Each row has a class, written after it.
[-15 -13  -5  48 -15   9  33  44  -9 -39 -11 -11  17 -22  34  -1   0  -8
 -27 -17 -61  20  40  27 -43  -3  65  -9 -33 -69  81  19] -> J
[-17 -14  38  -4 -12  17  14  48   4 -61  13   3  35 -25  14   4   4  -5
 -20 -20 -35  10  10   6 -32  10  67 -13 -36 -69  47  24] -> R
[-12  21  45   2  19 -20 -24 -43  -5 -74 -44  47   7 -39  24  21 -26 -22
  -4 -20 -75  21 -15  67 -63 -43 107  22 -28 -67   7   9] -> R
[-30 -21  19  23 -37   6  41  56 -23 -15 -14 -38  25 -43  28  79  12  -9
 -21 -32 -45  27  33 -14  -8  -7  47 -49 -29 -87  58  30] -> Y
[ 11  24  51   8  27 -12 -27 -41 -20 -42 -61  32   3 -53  18  55 -37   3
  -6  -3 -74   3  13  49 -40 -48  98 -22 -15 -78  11   7] -> T
[  8  16  14  11  -4 -21 -20 -53   1 -20 -73  28  -4 -38  23  29 -29  13
   3 -28 -64  11   9  48 -54 -45  59  -8 -14 -40  22  -3] -> U
[  5  10  56  18  32   2  -9 -39 -26 -30 -65  22  -1 -41  58  89 -31   2
  -6 -12 -89  25  29  26 -46 -41  69 -35 -13 -91  43  19] -> J
[ 27  33  25 -14  24 -10 -31 -41 -33 -21 -68  28  -2 -59  22  56 -31   4
  -7   5 -57  -7  19  19 -34 -56  86 -25 -27 -46   0   5] -> B
[-18 -11 -14  46 -31 -16  28  47  10 -36 -10 -10  17 -19  16 -28  -2   3
 -19 -21 -53  -3  29  31 -44  -9  63   3 -31 -46  61  17] -> U
[-10 -18  38   3 -27  15  13  39 -13 -17  -3   2  60 -24  33  39  -7  10
 -21 -33 -50  14  29  10 -24   3  35 -42 -20 -91  76  27] -> N
[ -6 -19   7  34 -28  37  27  29   2 -38 -19 -20  30 -20  52  23  25  -9
 -23  -9 -45  -4  54  -4 -14   9  88   1  -5 -46  57  30] -> G
[-11 -23  13  19 -19  20  30  48  -5 -35 -18 -18  37 -37  37  39  -3 -17
 -22 -22 -52  31  50 -19 -31  -3  63 -24 -35 -66  61  27] -> B
[ 19  33  46   1  30   2 -12 -35 -33 -36 -58  22   3 -56  35  79 -36  12
 -11  15 -67  -6  33  25 -24 -50 105 -25 -10 -70  25  20] -> C
[  4  37  39  -5  40   1 -13 -31 -48 -27 -59  20 -12 -72  39  69 -28  10
 -14  17 -78  18  29  46 -35 -36  85 -32 -21 -57  -1  15] -> Q
[  8 -31  35  -3 -46  29   7  27  -4 -34   0  27  47 -15  20   0   8  12
 -23 -19 -30   9   5  23 -47 -12  62 -21 -42 -87  71  18] -> V
[-13  37  29  13   6 -23 -23 -47 -26 -28 -39  35 -12 -45  34  35 -55 -12
   0  -2 -54  14  13  53 -65 -56  91   5 -24 -59  13 -10] -> F
[ -4  34  10  -3  -3 -28 -13 -49  -7  -9 -78  18 -10 -54  18  52 -23  17
  -1 -31 -64  24   7  31 -37 -42  50 -20 -18 -30  13   8] -> U
[-13 -14  18  14 -16   9  38  49 -25 -16 -16 -25  25 -38  28  65  -5   7
 -25 -21 -48  21  51 -13 -20 -11  55 -34 -32 -80  71  33] -> C
[-26  23  29  -5  17 -20 -32 -53  -5 -34 -62  32   3 -46  29  45 -40   2
  -3 -22 -78  15  -4  52 -55 -36  75  -2 -30 -42   9  12] -> R
[  0  32  33   4  36 -21  -6 -29 -29 -35 -56  19  -6 -49  50  68 -39 -12
  -8   2 -60   3  29   9 -25 -56  87 -21 -23 -64  15  11] -> B
[-10  25  22  13  21 -25 -10 -40 -23 -51 -38  31 -13 -40  31  33 -25 -22
 -12  -9 -57  30  -4  79 -49 -52  78  16 -34 -60   0  -5] -> Q
[ -7 -24   1  52 -41  26  39  40  14 -40   8 -14  26 -23  30 -20   2 -14
 -19  -2 -35  -5  33  14 -35   6  96  19  -3 -40  49   7] -> F
[ 12  32  40  -3  14 -10 -35 -43 -27 -32 -55  33   0 -54   3  30 -30   2
 -10   1 -69  -5  10  52 -52 -44 105 -11 -25 -58   3   6] -> T
[-20 -12 -11  46 -30   5  40  41  12 -48   9 -14  28 -19  23 -16  -5 -19
 -24 -14 -31  -5  27  17 -24   4  66  28  -5 -44  53   9] -> N
[  3 -33  39  -6 -22  44   8  25 -19  -9 -19   2  53 -32  36  50  17  21
 -23 -17 -67  19  33  30 -39   1  48 -53 -35 -83  62  32] -> Q
[ 15  -3  18   4 -19  15   0  58 -10 -60  19  25  31 -12  14 -53 -22  -4
 -23 -19 -15  28  25  16 -39   5  57 -26 -71 -64  69   3] -> B
[  1  -2  32  20  10  -8 -10 -59   0 -40 -57  25  -4 -34  53  53 -37  -9
  -1  -8 -53   4   1  41 -34 -48  75   6   0 -61  19  -2] -> V
[-11 -10  32  15 -25   4  10  49  -4 -39   8  11  32  -9   6 -26  -8   3
 -25 -28 -28  13  15  27 -34   1  58 -20 -46 -72  58   8] -> T
[-13  10  -7  26 -33 -15  25  69 -23 -42   7   3   8 -37  -7 -20  -4   0
 -30 -16 -26  18  13  30 -35 -15  78 -16 -65 -66  47   8] -> Y
[ -4 -18  -2  41 -21  20  33  33   8 -42   0 -24  28 -31  32  -1  -7 -13
 -22  -8 -47 -14  39   9 -16  19  77   8   5 -43  55  20] -> N
[  5 -12  19  15 -21  21  17  47   2 -43  10   7  33 -10  17 -11 -15  15
 -28 -17 -28  10  28  19 -25  -1  64 -20 -49 -69  77  21] -> C
[-39  33  28  16  36 -54 -20 -48  -4 -76 -39  37 -17 -34  31  35 -48 -30
  -3 -30 -67  30 -17  74 -51 -56  84  25 -39 -76  15   4] -> R
[ 10 -29  15  15 -25  13   5  43   5 -40   0  20  38   1  30 -34 -16   2
 -23 -31 -29  13  22  20 -45  -5  59 -20 -61 -69  75   6] -> B
[-22  37  12  20  16 -44 -22 -37 -21 -33 -45  28 -10 -40  34  28 -70  -8
  -7 -23 -63  17  12  57 -46 -42  54   3 -27 -54  25  -2] -> N
[  2 -30   2  36 -36  14  32  32  21 -36 -19 -18  27 -25  22  -3  19   5
 -15 -12 -50 -16  31  10 -32   1  80  -1  -3 -41  51  21] -> U
[ -2  38  25  17  15 -15 -10 -32 -37 -23 -58  15 -19 -54  30  57 -31   2
  -6  -3 -62  10  15  37 -23 -46  77 -28 -21 -62  12   6] -> Y
[ -7 -18  34   8 -30  20   0  25 -14 -23 -26  15  54 -15  48  55   7  18
 -20 -36 -56  24  39  16 -30 -11  53 -43 -38 -94  86  34] -> G
[ 20  21  30 -10 -15  12 -23 -57 -25   6 -75  13   9 -63  21  88  -8  16
  -2 -21 -65   8   4  22 -20 -36  68 -48 -10 -44   9  14] -> Y
[ -7  21  18   0  19  -3 -28 -57 -20  -2 -66  21   0 -45  35  56 -29  14
 -11 -10 -71  24  10  66 -46 -39  47 -14 -26 -34   2   4] -> Q
[-14 -11  11  32 -32  26  23  31  -7 -40 -18 -14  32 -16  43  32  29  -6
 -27 -13 -38  -1  44  -1 -12  -6  78   4 -13 -59  60  29] -> G
[ -4  48   6   7  25 -33 -32 -33 -24 -38 -48  37 -13 -41  23   7 -56  -6
 -10  -5 -48  21  12  47 -42 -50  70  -3 -50 -35  14  -4] -> B
[ 12  26  21  10  -6   6 -36 -68  -6 -35 -80  41   5 -30  47  47 -24   8
  -7 -27 -58  19  19  42 -40 -43  78   2 -20 -38  26   3] -> G
[ 10  45  29  -1  20  -8 -31 -43 -20 -49 -35  48  -8 -41  20   9 -38  -2
  -6   2 -52  18   1  56 -52 -37  81 -15 -35 -44  21  -1] -> J
[-13  22  29  -6   8 -25 -22 -59 -23 -25 -41  32 -10 -39  44  51 -49  -7
   1  -8 -43   5   0  45 -40 -52  61 -15 -25 -62  22   0] -> V
[-41 -27  19  19 -28  10  47  42 -11 -26  -3 -28  25 -36  51  55   0 -14
 -21 -23 -39  30  36 -14 -11   3  42 -29 -21 -79  71  32] -> V
[-34  -4  13  10 -11  25  46  45 -30 -17 -11 -35  17 -52  39  65  16 -10
 -29 -10 -62  37  52  -3 -19   7  45 -34 -31 -64  47  40] -> Q
[-11 -13  15  13 -12  13  30  45 -18 -27 -21 -21  35 -42  39  52   0 -13
 -24 -20 -52  28  51 -19 -21  -7  65 -33 -34 -75  64  28] -> B
[  0  34  31  13  10 -28 -18 -34 -16 -64 -35  41   2 -46  19  17 -38 -23
 -10 -16 -56  21  -7  63 -45 -45  88  23 -15 -67   9  -2] -> N
[-33  22   2  22 -22  -1  44  70 -47 -27  -1 -41   5 -66  12  55   5 -12
 -30  -9 -44  30  46 -15  -2  -1  67 -42 -40 -73  53  35] -> Y
[ -8   3  -6  23 -27 -22  24  58   0 -46  -5   4   9 -32  -5 -27  -6  11
 -23 -23 -39  16  21  25 -48 -13  66  -7 -52 -58  57  14] -> U
[ -3  27  22  28  10 -42 -16 -33   3 -68 -54  27 -10 -36  24   5 -30 -20
  -5 -27 -65  24  -5  66 -47 -54  90  20 -23 -57  13   0] -> U
[ 12 -32  10  40 -43  39  23  40  14 -33  -2  -5  37 -27  26 -18   1   1
 -19  -2 -50  -9  35  19 -46   5  98   0 -11 -52  53  14] -> F
[-15  60  17   8  20 -50 -12 -19 -33 -66 -26  35 -14 -62  11  22 -52 -27
 -13 -12 -56  30   2  58 -41 -49  86  12 -34 -70  13   4] -> N
[-30   9  16  12 -17   7  43  63 -37 -24 -12 -30  26 -51  23  62   4   2
 -32  -9 -47  28  53 -17 -10 -10  66 -32 -34 -76  67  40] -> C
[-19 -26   0  48 -34  18  16  16  20 -46 -20  -3  37   2  55  13   5  -9
 -21 -26 -40   5  38  27 -29  -8  72  16 -18 -54  70  17] -> G
[ -6  45  22  15  24 -25 -26 -38 -22 -45 -44  35 -13 -36  26  24 -44 -10
 -11  -9 -58  25   5  56 -52 -51  67  -6 -38 -55  24  -1] -> J
[-23 -30  63 -13 -14  23   2  30   4 -41  -2  10  58 -14  37  48   1   8
 -10 -40 -50  21  11   8 -26   5  33 -52 -33 -99  72  34] -> R
[-21 -23   7  43 -15  31  53  43  -4 -34  -8 -44  20 -29  45  38  26 -19
 -27  -3 -53   2  49 -12 -12  10  71 -13  -3 -62  69  33] -> J
[-25  39  17  12  13 -42 -13 -36  -6 -37 -45  18 -20 -38  33  23 -46  -5
   3 -17 -51  15  12  43 -36 -39  58 -11 -23 -37  17   2] -> U
[ 25  18  34  15   5  -2 -44 -63  -5 -64 -57  55   6 -22  39  23 -16  -8
  -6 -12 -65   1   3  70 -49 -53 114  19 -23 -66  20   9] -> G
[-15  31  33  -9   9 -10 -20 -54 -29 -29 -49  33  -5 -56  37  55 -33  -4
  -8   6 -62  12   7  44 -43 -50  86 -13 -27 -69  22  17] -> V
[  11   -7   42    0  -24   35   15   53  -44  -20  -21    6   48  -46
   13   49   30   22  -29   -7  -68   23   38    3  -43   -8   66  -56
  -34 -102   81   38] -> J
[ 33   1  27   7  -5  18 -35 -70  11 -37 -62  38  15 -37  23  24 -42   2
   2 -11 -57  -7   7  51 -59 -29  77  14   8 -36  11 -12] -> N
[  7  14   6  11   2 -19 -28 -63   6 -19 -64  25   0 -37  35  42 -65   5
  -1 -45 -56  23   7  48 -41 -29  34  -7 -14 -38  29 -11] -> N
[-34  -9  21  18 -25  13  23  39 -17 -36 -22 -23  25 -32  53  80   4  -8
 -22 -31 -47  35  55 -18 -11  -4  47 -34 -31 -81  71  39] -> G
[ -9   4  34  35  13 -27 -26 -60  20 -58 -54  31   2 -15  27  19 -43 -28
  -4 -34 -61  20 -10  82 -50 -55  82  24 -20 -69  13 -11] -> T
[-17   2  -7  17 -16  14  38  48 -20 -36   3  -7   8 -43  12  -6  13  -4
 -34   5 -39  19  31  28 -43   1  81   6 -45 -41  34  16] -> Q
[-10 -21  30  17 -33  30  38  40 -22 -10 -19 -30  32 -50  32  84  16  -1
 -16 -21 -54  23  41 -21 -12   6  62 -52 -13 -78  56  36] -> Y
[ -6  34  28   9  16 -32  -9 -38 -10 -25 -66  11 -10 -54  29  66 -28   8
   0  -6 -62  -3  15  22 -30 -50  70 -16   1 -40   3   9] -> U
[ 25   8   9   1  -2   7 -34 -55   3 -23 -78  32   7 -36  30  25 -37   4
  -5 -22 -58  12  15  36 -50 -44  68 -10 -33 -32  19  -5] -> B
[-29  13  35  -1   6 -14 -19 -61 -14 -17 -49  16   0 -36  58  69 -39  -8
  -3 -16 -50  15   2  36 -23 -43  51 -19 -16 -61  26  10] -> V
[-12  51  33   7  22 -10 -21 -49 -32 -42 -66  24 -14 -44  52  83 -26  -6
  -9   0 -53  11  32  19 -21 -55  83  -4 -11 -58  13  14] -> G
